Below are the code and all the weights of a small trained network. Each question names an input and a class and asks about switching units off, where a switched-off unit gives its printed mean instead of its output.

import numpy as np


def w(rows, s, z=0):
    codes = np.array(rows[::2]) - 128.0
    scale = np.full(codes.shape[1], s)
    scale[-1] = z or s
    return codes * scale


def f(y):
    return y / 2 * (1 + np.tanh(0.7978845608 * (y + 0.044715 * y**3)))


def log_softmax(a):
    a = a - a.max(-1, keepdims=True)
    return a - np.log(np.exp(a).sum(-1, keepdims=True))


def net(x, mask):
    res = np.array(x, float).reshape(1, 7) / 4 @ E
    y = f(res @ A[0][:, :-1].T + A[0][:, -1])
    res = res + np.where(mask, y, B[0][:, -1]) @ B[0][:, :-1]
    return log_softmax(res[-1] @ U[:, :-1].T + U[:, -1])


A, B = {}, {}
E = w([
[246,110,106,209,123,136,216,162,137,198,196,166],'x0',
[103,103,108,61,12,77,172,146,207,178,27,97],'x1',
[132,132,133,130,112,132,131,126,122,118,125,133],'x2',
[118,128,146,138,118,119,130,141,120,130,132,125],'x3',
[130,125,126,137,112,136,131,120,128,117,129,127],'x4',
[131,128,128,132,129,126,124,129,124,134,122,127],'x5',
[148,13,178,163,134,95,76,130,183,88,120,217],'x6',
],0.011)
A[0] = w([
[177,102,88,145,72,90,220,161,201,200,108,127,65],'neuron 1',
[212,115,144,175,171,155,153,137,70,134,220,177,166],'neuron 2',
[87,159,156,136,179,141,42,85,66,64,137,115,250],'neuron 3',
[141,50,172,152,136,94,80,135,184,105,112,202,212],'neuron 4',
[109,81,154,115,115,86,91,118,169,96,96,154,114],'neuron 5',
[141,20,183,167,144,101,88,132,184,92,146,236,148],'neuron 6',
[79,117,133,71,91,91,110,113,159,114,65,95,125],'neuron 7',
[81,255,74,92,105,152,156,121,90,163,85,18,254],'neuron 8',
],0.0091,0.0042)
B[0] = w([
[90,87,230,33,134,192,90,62,86,221,197,182,203],'neuron 1',
[169,188,59,186,135,47,144,195,146,83,197,211,223],'neuron 2',
[85,77,243,31,102,194,120,62,97,193,197,217,222],'neuron 3',
[160,25,135,103,148,145,105,117,228,114,49,97,215],'neuron 4',
[111,75,139,155,162,170,143,152,123,130,54,104,177],'neuron 5',
[209,78,135,93,87,127,37,182,252,67,89,130,231],'neuron 6',
[111,127,2,213,62,117,124,157,211,46,53,66,201],'neuron 7',
[111,178,92,104,70,42,136,118,145,115,214,171,254],'neuron 8',
],0.0073,0.018)
U = w([
[81,155,205,79,110,148,156,53,33,178,179,139,251],'0',
[145,155,75,140,91,61,106,182,179,70,129,136,114],'1',
[143,91,254,88,139,203,88,107,133,144,114,144,86],'2',
[115,113,105,148,129,158,131,152,149,101,37,36,20],'3',
[163,215,69,188,173,127,209,169,30,128,159,130,157],'4',
],0.0097,0.0032)

Each question gives the input, the list of numbers given to net, and the class t.
The units are the neurons (one row each of A and B). Each row of codes is followed by its name. A weight is (code - 128) times the scale printed after its matrix; where a second scale follows, it is the last column's (A, B and U).
mask holds one flag per neuron, in row order. A switched-off neuron (its flag False) gives its mean, the last column of its row in B, instead of its output. The means were averaged over made-up inputs and are rounded, as every weight is.
A unit's drop is (log p(t) with every unit on - log p(t) with that unit switched off) / (log p(t) with every unit on - log p(t) with every unit switched off).
The circuit of an input: a set's keep is (log p(t) with only the set's units on - log p(t) with every unit switched off) / (log p(t) with every unit on - log p(t) with every unit switched off). Starting from all 8 units, units are removed one at a time, each time the one whose removal leaves the highest keep (on an exact tie, the one counted first), for as long as the keep stays at least 0.8.
circuit, biggest first: the units of the circuit, biggest drop first
most important unit: the unit with the biggest drop
top k neurons: the k neurons with the biggest drops, biggest first
drop when u is switched off: that unit's drop, to one decimal
input [-3,0,-4,4,-7,-8,-4], class 0: top 2 neurons -> (neuron 6; neuron 2)
input [6,2,4,8,-4,5,5], class 2: circuit, biggest first -> (neuron 1)
input [1,4,4,-3,1,0,6], class 2: top 2 neurons -> (neuron 1; neuron 2)
input [8,0,-8,5,-7,-2,-8], class 4: top 2 neurons -> (neuron 3; neuron 2)
input [-1,4,3,2,3,-5,3], class 3: circuit, biggest first -> (neuron 3; neuron 8; neuron 2)
input [1,0,-5,-7,-4,-3,-3], class 4: circuit, biggest first -> (neuron 3; neuron 6; neuron 4)
input [1,-1,5,-2,7,2,-2], class 4: top 4 neurons -> (neuron 6; neuron 1; neuron 3; neuron 4)
input [-5,1,-7,-7,2,7,7], class 3: top 2 neurons -> (neuron 7; neuron 1)
input [-4,8,-3,0,6,2,1], class 3: top 2 neurons -> (neuron 2; neuron 5)
input [1,4,8,-6,5,3,-3], class 0: top 4 neurons -> (neuron 6; neuron 1; neuron 2; neuron 4)
input [1,2,-4,0,8,-5,6], class 2: top 3 neurons -> (neuron 7; neuron 2; neuron 8)
input [-8,0,1,-2,8,0,-6], class 0: top 2 neurons -> (neuron 3; neuron 6)
input [0,7,-4,-8,3,0,4], class 3: top 2 neurons -> (neuron 7; neuron 3)
input [5,-2,-8,4,0,4,-3], class 4: top neuron -> (neuron 6)
input [-2,4,-3,7,0,6,1], class 3: top 2 neurons -> (neuron 2; neuron 8)
input [8,-1,-4,-4,8,-7,-4], class 4: top 2 neurons -> (neuron 2; neuron 3)
input [3,1,-6,1,3,5,7], class 2: top 2 neurons -> (neuron 7; neuron 8)
input [8,0,4,-1,3,-5,0], class 4: drop when neuron 4 is switched off -> 0.1
input [8,7,-2,-3,1,6,-1], class 0: drop when neuron 8 is switched off -> 0.0
input [5,2,-6,-7,8,7,8], class 2: most important unit -> neuron 1
input [3,7,4,-8,5,8,-4], class 0: drop when neuron 1 is switched off -> 0.8
input [-2,1,8,-2,6,7,6], class 3: drop when neuron 1 is switched off -> 0.3
